Here is a tiny trained network, its code and every weight. The questions are about switching its units off for an input and a target symbol, where a switched-off unit gives its printed mean instead of its output.

import numpy as np


def w(rows, s, z=0):
    codes = np.array(rows[::2]) - 128.0
    scale = np.full(codes.shape[1], s)
    scale[-1] = z or s
    return codes * scale


def f(y):
    return np.maximum(y, 0)


def softmax(a):
    e = np.exp(a - a.max(-1, keepdims=True))
    return e / e.sum(-1, keepdims=True)


def log_softmax(a):
    a = a - a.max(-1, keepdims=True)
    return a - np.log(np.exp(a).sum(-1, keepdims=True))


def net(x, mask):
    ids = ['αδεζμξφ'.index(c) for c in x.split()]
    T = len(ids)
    res = E[ids] + P[:T]
    u = 0
    for l in range(2):
        r = res
        for j in range(2):
            rows = slice(4 * j, 4 * j + 4)
            q, k, v = (r @ M[l][rows].T for M in (Q, K, V))
            z = softmax(np.where(np.tri(T) > 0, q @ k.T / 4**0.5, -1e9)) @ v
            o = O[l][rows]
            res = res + np.where(mask[u + j], z, o[:, -1]) @ o[:, :-1]
        u += 2
        y = f(res @ A[l][:, :-1].T + A[l][:, -1])
        res = res + np.where(mask[u : u + 16], y, B[l][:, -1]) @ B[l][:, :-1]
        u += 16
    return log_softmax(res[-1] @ U[:, :-1].T + U[:, -1])


Q, K, V, O, A, B = {}, {}, {}, {}, {}, {}
E = w([
[124,164,154,139],'α',
[160,172,93,167],'δ',
[98,92,36,135],'ε',
[253,31,115,129],'ζ',
[169,154,104,154],'μ',
[146,166,139,141],'ξ',
[130,142,148,133],'φ',
],0.019)
P = w([
[196,162,157,199],'0',
[163,174,89,158],'1',
[253,228,118,82],'2',
[137,103,87,162],'3',
[205,208,114,67],'4',
[124,98,82,164],'5',
[165,199,110,61],'6',
[99,86,76,164],'7',
[132,189,107,52],'8',
[87,95,89,162],'9',
[142,146,127,37],'10',
[101,76,105,157],'11',
[124,151,124,35],'12',
],0.012)
Q[0] = w([
[61,71,80,80],'L0H1',
[204,55,173,76],'L0H1',
[107,250,135,85],'L0H1',
[98,74,99,149],'L0H1',
[135,74,150,198],'L0H2',
[55,41,140,140],'L0H2',
[130,75,19,203],'L0H2',
[145,126,150,86],'L0H2',
],0.013)
K[0] = w([
[117,98,125,128],'L0H1',
[99,12,199,129],'L0H1',
[4,201,198,130],'L0H1',
[132,98,59,162],'L0H1',
[254,135,61,121],'L0H2',
[91,63,244,143],'L0H2',
[80,71,18,56],'L0H2',
[240,71,219,191],'L0H2',
],0.0081)
V[0] = w([
[102,77,154,132],'L0H1',
[83,154,134,183],'L0H1',
[110,160,163,51],'L0H1',
[94,72,59,215],'L0H1',
[96,164,86,82],'L0H2',
[140,145,212,230],'L0H2',
[124,135,131,125],'L0H2',
[120,181,1,72],'L0H2',
],0.0096)
O[0] = w([
[99,150,117,147,82],'L0H1',
[217,170,93,172,96],'L0H1',
[202,76,157,125,71],'L0H1',
[111,107,78,118,162],'L0H1',
[183,71,129,90,147],'L0H2',
[120,198,178,151,64],'L0H2',
[100,69,86,88,122],'L0H2',
[189,1,165,148,254],'L0H2',
],0.0092,0.0097)
A[0] = w([
[164,89,125,101,103],'L0N1',
[97,63,121,86,45],'L0N2',
[93,167,157,19,128],'L0N3',
[109,90,169,104,97],'L0N4',
[64,156,64,129,134],'L0N5',
[135,151,224,71,129],'L0N6',
[142,111,123,53,43],'L0N7',
[67,176,162,100,88],'L0N8',
[114,154,128,142,151],'L0N9',
[174,130,137,72,161],'L0N10',
[109,70,120,103,152],'L0N11',
[135,183,107,192,99],'L0N12',
[121,133,128,200,112],'L0N13',
[131,168,146,75,2],'L0N14',
[68,169,71,143,85],'L0N15',
[9,130,98,146,134],'L0N16',
],0.014,0.0041)
B[0] = w([
[113,216,130,128,228],'L0N1',
[97,171,206,135,241],'L0N2',
[133,120,80,64,144],'L0N3',
[212,121,79,188,160],'L0N4',
[189,144,113,164,148],'L0N5',
[172,74,73,142,160],'L0N6',
[112,219,138,149,174],'L0N7',
[169,76,115,212,140],'L0N8',
[156,160,227,112,137],'L0N9',
[68,217,141,111,178],'L0N10',
[136,126,202,33,250],'L0N11',
[146,79,156,177,149],'L0N12',
[96,82,18,150,140],'L0N13',
[102,97,33,83,138],'L0N14',
[137,155,3,175,138],'L0N15',
[198,146,164,141,153],'L0N16',
],0.0058,0.016)
Q[1] = w([
[135,129,251,71],'L1H1',
[74,139,83,63],'L1H1',
[176,127,138,174],'L1H1',
[141,107,125,162],'L1H1',
[123,146,97,108],'L1H2',
[143,62,159,154],'L1H2',
[120,147,71,162],'L1H2',
[143,32,130,167],'L1H2',
],0.015)
K[1] = w([
[130,95,195,119],'L1H1',
[50,56,125,147],'L1H1',
[127,156,79,137],'L1H1',
[99,160,90,205],'L1H1',
[100,187,146,85],'L1H2',
[165,12,124,146],'L1H2',
[140,176,97,111],'L1H2',
[135,22,157,159],'L1H2',
],0.011)
V[1] = w([
[98,99,41,39],'L1H1',
[181,225,119,9],'L1H1',
[101,112,101,157],'L1H1',
[3,193,215,53],'L1H1',
[93,190,177,228],'L1H2',
[79,8,73,105],'L1H2',
[221,194,119,56],'L1H2',
[120,85,197,176],'L1H2',
],0.0061)
O[1] = w([
[207,108,184,138,93],'L1H1',
[151,221,195,161,191],'L1H1',
[102,104,139,88,82],'L1H1',
[167,174,39,173,37],'L1H1',
[111,254,84,172,62],'L1H2',
[189,77,88,246,74],'L1H2',
[110,100,172,36,253],'L1H2',
[139,171,72,205,120],'L1H2',
],0.0062,0.0052)
A[1] = w([
[226,136,200,109,1],'L1N1',
[102,132,106,195,108],'L1N2',
[12,137,168,143,115],'L1N3',
[107,107,149,148,242],'L1N4',
[126,109,113,100,195],'L1N5',
[187,203,164,179,87],'L1N6',
[133,123,72,208,21],'L1N7',
[90,88,158,96,191],'L1N8',
[171,254,146,117,62],'L1N9',
[111,200,128,207,174],'L1N10',
[120,119,31,131,160],'L1N11',
[102,199,89,125,183],'L1N12',
[252,78,65,95,161],'L1N13',
[177,193,130,81,96],'L1N14',
[128,82,88,145,27],'L1N15',
[136,116,144,228,133],'L1N16',
],0.0099,0.0041)
B[1] = w([
[104,126,94,136,247],'L1N1',
[179,113,93,100,142],'L1N2',
[83,126,113,172,151],'L1N3',
[194,86,150,170,170],'L1N4',
[138,159,157,123,182],'L1N5',
[170,53,108,68,163],'L1N6',
[134,207,132,164,140],'L1N7',
[181,145,121,135,222],'L1N8',
[137,121,86,220,222],'L1N9',
[122,123,137,141,155],'L1N10',
[110,155,72,1,140],'L1N11',
[108,64,159,78,164],'L1N12',
[115,183,146,141,222],'L1N13',
[89,169,111,143,226],'L1N14',
[78,163,118,192,142],'L1N15',
[145,146,135,91,156],'L1N16',
],0.011)
U = w([
[77,115,126,131,61],'α',
[190,167,6,124,93],'δ',
[175,90,140,137,255],'ε',
[110,132,109,41,164],'ζ',
[127,94,72,88,5],'μ',
[83,209,165,150,139],'ξ',
[55,116,147,137,99],'φ',
],0.011,0.0028)

Each question gives the input, a string of symbols that net reads in full, and the target symbol t.
The units are the heads (4 rows each of Q, K, V and O) and the neurons (one row each of A and B). Each row of codes is followed by its name. A weight is (code - 128) times the scale printed after its matrix; where a second scale follows, it is the last column's (O, A, B and U).
mask holds one flag per unit, layer by layer, with each layer's heads first. A switched-off unit (its flag False) gives its mean, the last column of its rows in O or B, instead of its output. The means were averaged over made-up inputs and are rounded, as every weight is.
A unit's drop is (log p(t) with every unit on - log p(t) with that unit switched off) / (log p(t) with every unit on - log p(t) with every unit switched off).
The circuit of an input: a set's keep is (log p(t) with only the set's units on - log p(t) with every unit switched off) / (log p(t) with every unit on - log p(t) with every unit switched off). Starting from the 12 units with the biggest drops (on a tie, the unit counted first), units are removed one at a time, each time the one whose removal leaves the highest keep (on an exact tie, the one counted first), for as long as the keep stays at least 0.8.
units of the circuit, in order: the units of the circuit, biggest drop first
top k neurons: the k neurons with the biggest drops, biggest first
k most important neurons of layer l: the k neurons of layer l with the biggest drops, biggest first
heads that matter: for each layer, one digit per head in row order, 1 if its drop is at least 0.15 and else 0, layers parted by /
drop when u is switched off: that unit's drop, to one decimal
input ε δ ε α ε ζ ξ, target δ: heads that matter => 11 / 10
input ε ε ε δ ε ε φ μ, target ε: heads that matter => 00 / 01
input ε ε μ ε ε, target ζ: heads that matter => 00 / 01
input φ ζ ε ξ ζ, target ξ: 2 most important neurons of layer 1 => (L1N14; L1N9)
input ζ μ ε α φ, target δ: 2 most important neurons of layer 0 => (L0N11; L0N15)
input ξ φ μ ε ε ε ε ε α ξ ε ε δ, target δ: top 4 neurons => (L1N9; L0N11; L1N6; L0N2)
input ζ ε φ ζ ε ε ε φ α φ δ, target δ: top 2 neurons => (L1N9; L1N6)
input ε α ζ ζ φ ε ξ ε μ ε ε ζ ζ, target ζ: units of the circuit, in order => (L0H2; L0H1; L1H2)
input ζ ε ξ ε, target ε: units of the circuit, in order => (L1H2; L0H2)
input α δ μ δ ε ε ξ, target δ: top 2 neurons => (L1N9; L0N4)
input φ ε ε ε α, target δ: units of the circuit, in order => (L1N9; L1H1)
input φ ζ α φ, target φ: top 2 neurons => (L0N11; L1N3)
input ε φ ε, target ξ: heads that matter => 01 / 11
input ε φ ε φ ζ ξ ζ ζ ε ζ φ α, target ε: units of the circuit, in order => (L1H2; L1N14)
input μ ξ φ ζ ζ φ α ε ε φ μ δ, target ε: units of the circuit, in order => (L0H2)
input ζ ε δ μ φ ξ ζ φ μ φ ζ, target ζ: 2 most important neurons of layer 0 => (L0N3; L0N1)
input φ ε μ μ ε ε α ε ζ, target δ: top 4 neurons => (L1N9; L1N6; L0N11; L0N1)
input ε α ε ζ ζ ζ ζ ε μ ε μ δ, target ε: 2 most important neurons of layer 1 => (L1N14; L1N4)
input ε μ ζ ε ξ ζ α, target δ: 2 most important neurons of layer 1 => (L1N9; L1N6)
input α φ ε φ φ δ ε φ φ α, target ε: heads that matter => 00 / 00
input ξ φ ε φ δ ε ε ξ, target ε: heads that matter => 00 / 01
input α α μ δ φ ε ε, target ξ: 2 most important neurons of layer 0 => (L0N1; L0N11)
input ξ α ξ φ, target φ: 2 most important neurons of layer 1 => (L1N3; L1N12)
input ε φ α ε μ α ζ α ε φ ξ φ, target ε: most important neuron of layer 0 => (L0N10)
input α ε ε α φ, target δ: 2 most important neurons of layer 1 => (L1N9; L1N13)
input ε ζ ε ε ε, target ζ: drop when L1N9 is switched off => 0.3
input ξ μ δ δ φ ε ξ ξ ζ, target δ: drop when L1N1 is switched off => 0.2
input α ξ α ξ ε ζ α δ δ μ, target ε: drop when L0H2 is switched off => 0.2
input ε ζ ζ, target ξ: drop when L0H2 is switched off => 0.1
